Each row has a name. Each question is about the rows just above it.

-3.47 4.69 -1.40 -5.12 -1.51 1.38 1.61 -4.21 -0.65 1.69 4.06 -1.48 -3.79 2.42 -1.06 1.46 -2.81 -2.29 -0.71 -0.90 -2.18 -4.36 -0.06 1.84 1.94 1.48 1.71 3.59 -2.14 -0.04 5.85 -3.85 7.01 -2.68 0.24 1.88 5.05 -5.18 -8.77 3.26 -2.28 -0.90 -0.79 0.40 1.51 3.22 -2.54 1.42 -1.96 -1.90 -1.04 2.31 -2.23 5.60 1.94 -3.66 0.75 -2.33 -2.51 3.78 = nire
-3.47 4.69 -0.83 -5.12 -1.51 1.38 1.61 -4.21 -0.65 1.69 4.06 -1.48 -3.79 2.42 -1.06 1.46 -2.81 -2.29 -0.71 -0.90 -2.18 -4.36 -0.06 1.84 1.94 1.48 1.71 3.59 -2.14 -0.04 5.85 -3.85 7.01 -2.68 0.24 1.88 5.05 -5.18 -8.77 -1.29 -2.28 -0.90 -0.79 0.40 1.51 3.22 -1.26 1.42 -1.96 -1.90 -1.04 2.31 -2.23 5.60 -0.06 -2.43 -4.53 1.20 -2.46 3.80 = tilu
-3.47 4.69 -0.83 -5.12 -1.51 1.38 1.61 -4.21 -0.65 1.69 4.06 -1.48 -3.79 2.42 -1.06 1.46 -2.81 -2.29 -0.71 -0.90 -2.18 -4.36 -0.06 1.84 1.94 1.48 1.71 3.59 -2.14 -0.04 5.85 -3.85 7.01 -2.68 0.24 1.88 5.05 -5.18 -8.77 -1.29 -2.28 -0.90 -0.79 0.40 1.51 3.22 -1.26 1.42 -1.96 -1.90 -1.04 2.31 -2.23 5.60 1.94 -3.66 0.75 -2.33 -2.51 3.78 = sib
-3.47 4.69 -0.83 -5.12 -1.51 1.38 1.61 -4.21 -0.65 1.69 4.06 -1.48 -3.79 2.42 -1.06 1.46 -2.81 -2.29 -0.71 -0.90 -2.18 -4.36 -0.06 1.84 1.94 1.48 1.71 3.59 -2.14 -0.04 5.85 -3.85 7.01 -2.68 0.24 1.88 5.05 -5.18 -8.77 -1.29 -2.28 -0.90 -0.79 0.40 1.51 3.22 -1.26 1.42 -1.96 -1.90 -1.04 2.31 -2.23 3.53 -0.13 2.99 -3.00 6.46 3.17 6.33 = mubuv
Among the named rows, does one hold 1.48 1.71 3.59 -2.14 -0.04 next to each other, in this order?
yes
Among the named rows, does one hold 7.01 -2.68 next to each other, in this order?
yes
Does one of the named rows hold -0.83 4.69 side by side, in this order?
no
Among the named rows, does one hold 3.53 -0.13 2.99 -3.00 6.46 next to each other, in this order?
yes
Does one of the named rows hold 1.94 1.48 side by side, in this order?
yes
Among the named rows, does one hold -2.29 -0.70 next to each other, in this order?
no
Does one of the named rows hold -0.65 1.69 4.06 -1.48 side by side, in this order?
yes

0.03 5.98 6.86 0.47 2.83 1.42 0.40 -1.40 4.76 0.32 1.35 : Nefor
4.21 1.80 2.90 1.69 1.01 1.17 -2.71 0.77 -2.90 2.13 1.75 : moki
4.21 1.80 2.90 1.69 1.01 1.17 -2.71 1.88 -2.90 2.13 1.75 : sib
Among the named rows, does one hold 5.98 6.85 0.47 next to each other, in this order?
no
Among the named rows, does one hold 5.98 6.86 0.47 2.83 1.42 next to each other, in this order?
yes

-0.81 -2.32 -1.28 -1.71 -1.76 0.60 -3.65 -4.33 0.34 -2.87 3.15 0.83 -1.18 1.80 -8.30 2.12 -0.49 2.30 0.09 -3.27 : tilu
-0.26 -0.88 -0.90 -1.96 0.19 1.16 -4.33 -2.48 0.07 -1.29 1.77 1.17 -1.39 1.16 -7.43 0.43 -0.21 0.90 -0.04 -3.43 : ritod
-0.41 -1.21 0.16 -2.73 -2.87 0.22 -2.39 -1.84 1.85 -2.61 1.96 0.33 -0.67 2.62 -6.41 2.55 -1.34 0.59 -2.27 -0.88 : Rom
0.86 -1.87 -1.24 -2.55 1.16 0.95 -2.33 -0.57 -0.81 -1.00 2.32 1.72 -2.46 1.54 -8.55 0.81 -0.42 1.91 2.49 -5.43 : Pedun
-0.64 -2.29 0.24 -3.12 -4.62 0.27 -1.39 -2.42 2.26 -4.04 2.38 -0.06 -0.27 2.81 -5.94 3.82 -1.74 0.04 -2.65 -0.86 : nire
0.61 -3.58 0.85 -4.90 -5.36 0.87 -0.84 -1.67 1.50 -5.44 2.71 1.08 1.71 2.25 -3.37 4.23 0.82 -2.85 -2.11 -1.96 : sib
1.22 -0.56 1.92 -4.69 -1.80 1.26 -2.02 2.22 1.89 -1.89 0.34 1.60 0.94 2.08 -3.41 1.82 0.78 -3.36 -2.70 -0.23 : runu
-1.04 0.23 2.63 -2.68 -2.32 -0.89 1.10 2.27 2.63 -0.70 1.83 -0.37 -2.73 1.50 -2.17 2.73 -2.67 0.25 -2.11 2.90 : mubuv
-0.77 0.43 1.65 -1.21 -1.29 0.12 -0.22 0.69 1.55 -0.46 0.12 -0.30 -0.33 0.05 0.11 0.79 -0.67 -1.61 -2.13 2.16 : pilud
0.18 -1.55 -1.42 -0.82 1.36 0.57 -1.44 -1.56 -1.45 -0.45 1.98 1.16 -1.66 -0.03 -4.77 0.04 0.28 2.04 2.81 -4.30 : moki
-0.32 -0.14 2.42 -2.27 -2.25 0.01 0.33 1.23 2.27 -1.13 1.29 0.22 -0.32 1.01 -0.59 2.16 -0.40 -1.13 -2.31 2.91 : lonof
Is 1.98 1.16 printed in one of the named rows, side by side and in this order?
yes
Does one of the named rows hold 2.73 -2.17 1.50 side by side, in this order?
no
Does one of the named rows hold -2.88 0.22 -2.39 -1.84 side by side, in this order?
no
Does one of the named rows hold 2.62 -6.41 2.55 side by side, in this order?
yes
Does one of the named rows hold 1.29 0.22 -0.32 side by side, in this order?
yes
Among the named rows, does one hold 1.55 -0.46 0.12 -0.30 -0.33 next to each other, in this order?
yes

-4.03 -0.03 3.11 3.69 -0.99 -0.77 -0.82 3.11 0.29 0.47 1.79 -1.07 -1.29 2.33 2.68 5.66 -2.55 -3.49 4.34 -1.96 2.29 -1.25 -0.87 -0.47 -2.21 2.89 5.11 0.85 3.46 0.40 -8.95 4.21 -5.31 2.38 -1.39 -1.58 1.12 1.46 -2.68 0.93 -2.68 -2.34 2.80 -0.75 -4.77 -3.58 1.89 1.20 -0.64 3.34 1.71 -0.28 -3.60 -0.50 -1.09 5.27 -2.96 1.73 1.32 1.15 4.79 1.39 : mubuv
3.85 1.11 2.44 -3.29 0.40 5.19 -0.34 4.64 -1.75 -3.41 -1.39 2.14 3.85 0.38 0.76 -0.97 -2.27 0.14 0.40 3.16 -2.83 1.71 -1.50 1.61 2.64 -0.45 -1.54 5.80 0.29 -7.69 1.64 -3.28 1.47 -6.18 -3.35 -1.26 -0.70 -2.50 3.36 1.79 -1.27 -0.47 -4.57 2.97 -7.15 -0.41 1.08 -1.92 3.33 -2.23 -1.23 -0.68 -3.22 -1.87 1.47 -3.31 0.54 7.29 1.07 -1.97 -2.37 1.82 : moki
-3.35 -0.65 0.52 2.02 -4.05 4.45 -1.25 -3.83 -2.28 -0.39 1.68 0.74 -2.90 0.45 -3.06 1.79 1.46 -0.56 4.84 0.02 -6.15 4.53 -3.07 2.30 -1.28 -1.13 1.57 1.29 3.53 -3.20 0.17 -0.46 -2.63 -2.45 -2.60 -0.05 4.70 -1.20 -1.50 -1.09 -3.05 1.16 -7.17 2.96 -4.43 -3.66 -3.26 -0.97 0.28 2.79 -1.30 0.52 1.97 0.37 0.76 1.92 8.73 4.65 -1.33 1.98 -4.30 -3.19 : ritod
5.21 -1.85 1.20 1.22 0.30 -2.75 3.73 1.80 -3.69 1.47 1.00 0.88 -3.29 3.65 3.71 -4.72 3.89 2.21 4.22 -0.16 -2.81 4.75 -2.85 4.39 -2.57 2.55 2.95 -1.20 -1.97 -3.20 -0.50 -0.82 0.36 0.52 -2.79 -3.49 6.24 3.19 -1.31 1.29 -2.77 -2.83 2.37 1.89 -5.89 0.49 -1.50 -1.10 -2.23 -3.60 -1.01 -0.07 -1.11 -0.24 3.87 0.34 6.16 5.71 2.45 -0.61 -4.24 -2.55 : nire
0.38 -8.20 4.62 1.21 0.55 -2.37 0.18 3.90 -2.29 4.26 2.83 4.16 -3.18 1.46 -3.46 0.79 -0.97 -5.62 4.54 -5.35 -2.78 2.46 -2.43 2.00 1.73 1.83 -1.59 3.04 -0.69 2.30 3.21 4.54 -0.63 -0.62 -1.09 -1.69 2.80 -0.23 -0.70 0.31 0.32 -0.57 3.08 4.26 0.77 -2.77 0.87 -4.59 1.72 -3.86 -6.10 -2.89 2.58 -0.14 0.22 1.23 2.64 1.78 5.73 -2.24 -1.82 -2.28 : Rom
1.19 2.29 0.72 -3.52 3.00 -0.65 -3.63 5.19 -4.17 -0.14 1.49 0.32 0.93 1.26 3.46 -0.51 -3.06 0.14 -6.70 1.81 5.14 -3.63 1.42 -3.50 -4.16 1.53 -0.23 -2.03 -3.32 3.68 3.25 4.48 -2.04 -0.61 -1.25 -1.35 -2.88 -1.53 1.19 1.74 2.72 -1.45 4.67 0.34 3.66 2.22 -0.44 -0.14 4.77 0.07 -0.64 -5.55 2.80 -2.73 -1.47 -1.77 -4.81 -1.99 1.77 -4.68 6.02 1.22 : pilud
-4.56 -3.80 3.89 1.59 -1.43 0.36 -3.70 -3.12 -1.56 -5.69 -4.99 1.14 2.97 0.04 -3.55 -1.64 0.98 0.35 -2.72 1.43 3.51 -1.67 0.56 -4.73 -0.44 -5.28 -0.76 -1.40 -4.03 1.96 2.93 -2.60 -0.90 1.80 4.64 -0.77 -1.51 1.53 -0.56 -1.30 2.80 -0.29 -1.01 -1.53 5.99 1.11 -6.19 -5.76 3.46 1.19 -1.76 2.33 2.55 -1.11 1.22 -2.35 -4.09 -3.24 3.35 0.63 -3.26 -4.61 : tilu
-4.03 -0.03 3.11 3.69 -0.99 -0.77 -0.82 3.11 0.29 0.47 1.79 -1.07 -1.29 2.33 2.68 5.66 -2.55 -3.49 4.34 -1.96 2.29 -1.25 -0.87 -0.47 -2.21 2.89 5.11 0.85 3.46 0.40 -8.95 4.21 -5.31 2.38 -1.39 -1.58 1.12 1.46 -2.68 0.93 -2.68 -2.34 2.80 -0.75 -4.77 -3.58 1.89 1.20 -0.64 3.34 -0.02 -0.43 2.41 -6.12 -1.53 1.48 5.42 -1.66 -4.32 0.61 0.61 4.15 : Nefor
Does one of the named rows hold 1.46 -2.68 0.93 -2.68 side by side, in this order?
yes
Among the named rows, does one hold -1.13 1.57 next to each other, in this order?
yes
Is -3.29 3.64 printed in one of the named rows, side by side and in this order?
no
Is 1.23 2.64 1.78 5.73 -2.25 printed in one of the named rows, side by side and in this order?
no
Among the named rows, does one hold -0.56 1.46 1.79 next to each other, in this order?
no

1.91 3.31 -3.22 3.06 -4.09 -> moki
-0.89 -1.47 -2.16 -0.86 0.53 -> ritod
3.76 7.43 1.58 1.57 -6.62 -> sib
5.67 1.78 1.28 -4.28 -1.98 -> mubuv
-0.90 -1.97 0.23 -2.69 2.18 -> pilud
2.90 2.31 3.45 -3.17 -1.69 -> nire
1.75 2.74 -5.42 3.53 -4.67 -> lonof
1.52 1.48 5.53 -4.07 -0.49 -> runu
-1.05 -0.99 4.60 -3.25 2.38 -> Nefor
-0.98 1.81 2.13 0.80 0.35 -> Rom
2.98 6.46 -0.27 2.69 -6.00 -> tilu
5.22 1.74 1.25 -4.28 -1.82 -> Pedun
Among the named rows, does one hold 2.75 -5.42 next to each other, in this order?
no
Does one of the named rows hold -1.82 -4.28 1.25 1.74 5.22 side by side, in this order?
no
Does one of the named rows hold 1.28 -4.28 -1.98 side by side, in this order?
yes
Is 5.22 1.74 printed in one of the named rows, side by side and in this order?
yes

-2.97 0.86 1.12 -0.82 -4.96 4.12 -0.75 -3.73 -2.35 -3.98 -0.67 -2.55 5.83 -3.57 3.06 -1.01 5.95 -2.04 4.17 -0.88 2.80 -0.06 4.97 2.74 -1.46 -0.81 6.15 -3.66 -3.89 -5.25 0.30 -2.94 1.63 -1.54 4.73 1.66 5.09 4.48 -0.45 -4.65 -0.02 -2.30 -1.74 3.18 -1.07 1.45 -1.20 -3.75 5.71 -4.37 : tilu
-2.18 -8.66 -3.91 1.57 3.88 -5.56 -0.49 2.47 0.58 4.97 -4.06 0.80 -6.19 -3.58 -0.50 0.90 -6.78 4.10 -4.80 0.15 -1.25 -2.39 -1.65 -3.47 0.67 1.53 -2.66 -3.26 -4.42 -0.11 -0.03 4.14 -6.06 -3.38 -3.16 -1.84 -4.36 -2.27 0.37 2.91 2.46 2.73 4.12 -5.50 2.70 1.82 -1.48 2.18 -8.65 3.59 : Nefor
-7.15 -0.17 -7.76 -0.23 -2.02 3.43 1.81 -3.55 -5.03 -4.94 1.24 1.87 1.27 -4.45 0.59 0.40 -1.22 -3.88 -5.04 -2.71 2.01 -2.23 -4.47 1.79 1.15 0.64 -1.69 -4.37 -2.65 -1.76 2.47 -3.93 -3.47 -1.01 4.00 -5.16 -0.80 3.08 1.19 -1.04 -2.91 -0.96 -5.38 3.46 -2.47 -2.06 -1.75 0.76 1.56 -3.64 : nire
-2.18 -8.66 -3.91 1.57 3.88 -5.56 -0.49 2.47 0.58 4.97 -4.06 0.80 -6.19 -3.58 -0.50 0.90 -6.78 4.10 -4.80 0.15 -1.25 -2.39 -1.65 -3.47 0.67 1.53 -2.66 -3.26 -4.42 -0.11 -0.03 4.14 -6.06 -3.38 -3.16 -1.84 -4.36 -2.27 0.37 2.91 0.48 1.29 -0.59 7.14 0.05 1.97 0.71 5.13 4.87 -0.84 : lonof
3.69 2.85 4.84 -2.78 -3.35 -0.84 -2.71 -0.84 1.17 -2.74 -0.90 -5.16 1.53 2.51 -3.08 -2.28 3.33 -3.44 3.80 0.58 -2.88 1.99 -0.44 -0.06 -3.26 -4.16 -1.09 2.13 0.56 -2.65 -4.86 -2.62 5.03 0.83 -4.30 2.39 1.50 -4.17 -2.57 -3.71 -2.69 -3.35 -2.81 -1.11 -2.32 -3.85 0.93 -5.68 2.85 -1.82 : ritod
Does one of the named rows hold -0.50 -3.58 -6.19 0.80 side by side, in this order?
no
Does one of the named rows hold -0.49 2.46 0.58 side by side, in this order?
no
Does one of the named rows hold -0.80 3.08 side by side, in this order?
yes
Does one of the named rows hold -3.47 0.66 1.53 side by side, in this order?
no
Among the named rows, does one hold 4.14 -0.03 next to each other, in this order?
no

